Below are the code and all the weights of a small trained network. Each question names an input and a target symbol and asks about switching units off, where a switched-off unit gives its printed mean instead of its output.

import numpy as np


def w(rows, s, z=0):
    codes = np.array(rows[::2]) - 128.0
    scale = np.full(codes.shape[1], s)
    scale[-1] = z or s
    return codes * scale


def norm(h):
    return h / np.sqrt((h * h).mean(-1, keepdims=True) + 1e-5)


def f(y):
    return np.maximum(y, 0)


def softmax(a):
    e = np.exp(a - a.max(-1, keepdims=True))
    return e / e.sum(-1, keepdims=True)


def log_softmax(a):
    a = a - a.max(-1, keepdims=True)
    return a - np.log(np.exp(a).sum(-1, keepdims=True))


def net(x, mask):
    ids = ['αβδεζηθλμξπτφψ'.index(c) for c in x.split()]
    T = len(ids)
    res = E[ids] + P[:T]
    u = 0
    for l in range(2):
        q, k, v = (norm(res) @ M[l].T for M in (Q, K, V))
        z = softmax(np.where(np.tri(T) > 0, q @ k.T / 3**0.5, -1e9)) @ v
        res = res + np.where(mask[u], z, O[l][:, -1]) @ O[l][:, :-1]
        u += 1
        y = f(norm(res) @ A[l][:, :-1].T + A[l][:, -1])
        res = res + np.where(mask[u : u + 4], y, B[l][:, -1]) @ B[l][:, :-1]
        u += 4
    return log_softmax(norm(res)[-1] @ U[:, :-1].T + U[:, -1])


Q, K, V, O, A, B = {}, {}, {}, {}, {}, {}
E = w([
[146,119,190,128,134,190,116,125,121,111,158,89],'α',
[156,137,127,146,154,190,127,108,154,168,138,58],'β',
[116,150,124,137,151,153,130,68,64,186,146,129],'δ',
[152,139,181,161,136,122,165,134,56,104,171,102],'ε',
[173,134,72,159,173,154,134,159,53,97,119,168],'ζ',
[66,112,150,176,141,119,134,144,144,169,83,118],'η',
[174,121,105,106,174,135,140,97,190,129,132,159],'θ',
[106,131,183,158,155,169,137,116,183,126,165,177],'λ',
[103,54,162,145,141,115,154,99,135,145,153,142],'μ',
[114,178,100,118,124,141,131,165,165,100,125,153],'ξ',
[134,71,117,99,111,143,104,52,161,74,207,110],'π',
[103,55,100,129,147,113,79,142,198,129,5,87],'τ',
[113,209,77,170,133,124,164,139,167,148,129,116],'φ',
[115,42,154,78,131,143,119,151,77,152,118,121],'ψ',
],0.025)
P = w([
[162,135,108,65,96,156,181,125,58,150,63,105],'0',
[89,120,139,38,147,120,101,227,234,197,163,51],'1',
[231,139,109,167,97,29,33,138,182,161,88,168],'2',
[103,123,98,110,161,240,242,65,71,107,73,141],'3',
[83,126,141,68,176,102,127,197,212,169,196,78],'4',
[183,143,172,141,149,28,111,93,69,53,45,215],'5',
[98,111,113,120,181,214,247,30,109,119,98,160],'6',
[87,132,141,69,172,112,126,225,198,176,198,54],'7',
],0.012)
Q[0] = w([
[145,118,128,140,127,109,69,187,161,204,213,117],'0.h1',
[168,182,115,127,121,58,21,151,105,159,154,119],'0.h1',
[58,123,71,118,142,250,229,130,119,135,138,78],'0.h1',
],0.012)
K[0] = w([
[87,161,126,77,116,167,159,194,74,158,126,44],'0.h1',
[134,186,94,140,67,138,111,200,82,138,76,69],'0.h1',
[88,89,115,125,248,110,185,82,179,65,190,143],'0.h1',
],0.011)
V[0] = w([
[98,82,249,126,60,123,153,63,207,100,164,122],'0.h1',
[3,77,158,252,61,145,117,133,25,229,62,109],'0.h1',
[114,71,29,59,36,27,121,63,82,27,239,50],'0.h1',
],0.0061)
O[0] = w([
[142,170,102,173,13,149,132,156,125,118,90,124,186],'0.h1',
[86,194,151,92,134,62,150,109,70,90,70,56,254],'0.h1',
[27,163,69,143,216,243,128,79,162,143,91,155,49],'0.h1',
],0.011,0.004)
A[0] = w([
[82,131,4,183,38,198,186,88,50,116,10,95,9],'0.n1',
[136,91,99,101,184,167,67,20,62,113,2,215,96],'0.n2',
[178,123,63,181,192,69,93,118,177,101,28,121,254],'0.n3',
[210,75,39,211,44,96,37,64,63,129,52,178,91],'0.n4',
],0.0084,0.0049)
B[0] = w([
[209,144,204,61,115,141,145,28,197,162,86,148,233],'0.n1',
[151,137,105,226,144,129,135,116,207,50,235,134,255],'0.n2',
[199,76,217,216,132,163,79,115,103,73,62,178,220],'0.n3',
[158,170,196,92,8,149,124,183,164,165,120,169,194],'0.n4',
],0.013,0.0056)
Q[1] = w([
[224,72,182,61,150,252,114,119,95,157,99,124],'1.h1',
[207,158,157,239,159,62,156,44,68,208,74,125],'1.h1',
[220,171,109,101,128,109,81,2,195,129,71,172],'1.h1',
],0.0082)
K[1] = w([
[220,45,137,80,134,254,131,77,33,101,131,149],'1.h1',
[193,150,62,154,121,100,156,53,87,174,115,97],'1.h1',
[192,183,94,52,129,113,151,48,189,102,67,198],'1.h1',
],0.0082)
V[1] = w([
[109,37,202,48,127,139,101,206,132,32,181,145],'1.h1',
[82,129,136,162,173,163,9,111,35,95,43,127],'1.h1',
[45,92,51,218,50,166,2,95,131,42,174,59],'1.h1',
],0.006)
O[1] = w([
[76,34,69,196,41,186,246,182,96,117,60,127,239],'1.h1',
[92,94,202,193,2,192,85,153,146,160,147,132,42],'1.h1',
[132,39,255,121,200,114,144,144,89,97,215,121,1],'1.h1',
],0.0085,0.0063)
A[1] = w([
[225,72,154,119,159,130,116,87,84,133,55,155,131],'1.n1',
[69,101,1,74,59,142,86,154,149,77,253,70,70],'1.n2',
[193,169,104,188,70,173,125,32,55,70,177,133,143],'1.n3',
[118,171,43,27,91,96,194,69,88,158,117,195,2],'1.n4',
],0.0088,0.0039)
B[1] = w([
[133,158,123,50,163,91,188,86,141,160,188,177,254],'1.n1',
[59,163,139,62,184,153,17,30,118,12,187,203,179],'1.n2',
[68,41,94,141,166,98,18,215,118,153,53,146,253],'1.n3',
[43,133,253,167,153,134,134,202,134,151,210,107,192],'1.n4',
],0.011,0.0072)
U = w([
[100,78,106,68,95,155,108,140,63,166,78,160,159],'α',
[187,133,69,108,165,83,140,157,153,180,152,83,169],'β',
[110,113,142,86,164,70,59,2,43,108,168,151,116],'δ',
[91,154,216,146,126,147,115,132,49,210,183,180,184],'ε',
[141,79,107,180,226,104,100,125,119,52,35,113,17],'ζ',
[180,189,115,115,109,85,193,80,12,52,120,91,219],'η',
[188,99,66,110,141,159,179,126,93,215,178,218,97],'θ',
[130,149,199,187,18,146,186,201,172,183,136,111,141],'λ',
[167,175,138,20,107,117,176,73,178,131,105,165,93],'μ',
[115,166,134,144,105,142,214,213,203,138,162,188,32],'ξ',
[138,119,74,178,150,193,76,85,198,161,127,64,254],'π',
[184,100,244,147,125,197,134,121,132,54,165,85,144],'τ',
[94,241,114,60,111,91,74,191,176,90,106,207,59],'φ',
[110,27,175,123,175,65,210,83,168,142,169,105,39],'ψ',
],0.0097,0.0046)

Each question gives the input, a string of symbols that net reads in full, and the target symbol t.
The units are the heads (3 rows each of Q, K, V and O) and the neurons (one row each of A and B). Each row of codes is followed by its name. A weight is (code - 128) times the scale printed after its matrix; where a second scale follows, it is the last column's (O, A, B and U).
mask holds one flag per unit, layer by layer, with each layer's heads first. A switched-off unit (its flag False) gives its mean, the last column of its rows in O or B, instead of its output. The means were averaged over made-up inputs and are rounded, as every weight is.
A unit's drop is (log p(t) with every unit on - log p(t) with that unit switched off) / (log p(t) with every unit on - log p(t) with every unit switched off).
The circuit of an input: a set's keep is (log p(t) with only the set's units on - log p(t) with every unit switched off) / (log p(t) with every unit on - log p(t) with every unit switched off). Starting from all 10 units, units are removed one at a time, each time the one whose removal leaves the highest keep (on an exact tie, the one counted first), for as long as the keep stays at least 0.8.
circuit, biggest first: the units of the circuit, biggest drop first
unit that matters most: the unit with the biggest drop
k most important neurons: the k neurons with the biggest drops, biggest first
top k neurons in layer l: the k neurons of layer l with the biggest drops, biggest first
drop when u is switched off: that unit's drop, to one decimal
input θ α ψ α ψ φ ψ, target θ: circuit, biggest first => [0.h1]
input μ ψ η ε, target μ: circuit, biggest first => [0.n1, 0.h1]
input ψ η β, target ζ: circuit, biggest first => [0.n3, 1.n3]
input ψ ψ ψ, target ζ: top 3 neurons in layer 0 => [0.n2, 0.n3, 0.n1]
input π η α ψ ε, target η: top 2 neurons in layer 0 => [0.n3, 0.n2]
input ψ α δ, target ζ: circuit, biggest first => [1.n3, 0.n3]
input α ε θ, target λ: circuit, biggest first => [0.n4, 0.h1]
input η ψ ψ μ ψ ψ, target ζ: circuit, biggest first => [0.n2, 1.n3]
input δ ψ μ π β α, target φ: circuit, biggest first => [1.n3, 0.h1, 0.n4]
input ξ ψ α ξ, target ξ: circuit, biggest first => [0.h1, 1.n4, 1.h1]
input ψ ψ η, target ζ: 3 most important neurons => [0.n3, 0.n1, 0.n2]
input ψ α ψ η ζ ψ α, target α: circuit, biggest first => [1.n3, 0.n2]
input β ψ ξ α α ψ ψ, target ψ: 4 most important neurons => [0.n1, 0.n2, 1.n4, 0.n3]
input μ π τ π, target π: unit that matters most => 0.h1
input ψ ψ α, target ζ: 2 most important neurons => [0.n1, 1.n3]
input π μ α ψ π α, target λ: 2 most important neurons => [0.n4, 1.n2]
input α α ξ α ψ τ μ, target μ: circuit, biggest first => [0.h1, 0.n1]
input ψ α ψ β, target β: circuit, biggest first => [0.h1, 0.n3, 1.h1, 0.n1]
input ψ τ ψ φ, target φ: top 2 neurons in layer 1 => [1.n4, 1.n3]
input α α μ, target λ: circuit, biggest first => [0.n4]
input α η ψ ψ ψ μ α ζ, target θ: 4 most important neurons => [0.n2, 1.n1, 0.n1, 1.n3]
input λ ε α ψ δ α, target λ: top 2 neurons in layer 0 => [0.n4, 0.n1]
input ψ ξ φ η α η ψ, target ψ: 2 most important neurons => [0.n2, 0.n1]
input μ ψ ψ ψ φ δ, target ζ: 2 most important neurons => [0.n2, 1.n3]
input ψ ξ ψ ε, target ε: top 2 neurons in layer 1 => [1.n4, 1.n3]
input δ ψ ψ ψ φ ψ α, target α: 2 most important neurons => [1.n3, 0.n2]
input ψ η π τ ε β φ, target π: circuit, biggest first => [0.h1]
input τ μ ψ ψ, target μ: drop when 0.h1 is switched off => 0.6
input μ α ξ η, target μ: drop when 0.n1 is switched off => 1.6
input α η φ, target λ: drop when 0.n3 is switched off => 0.3
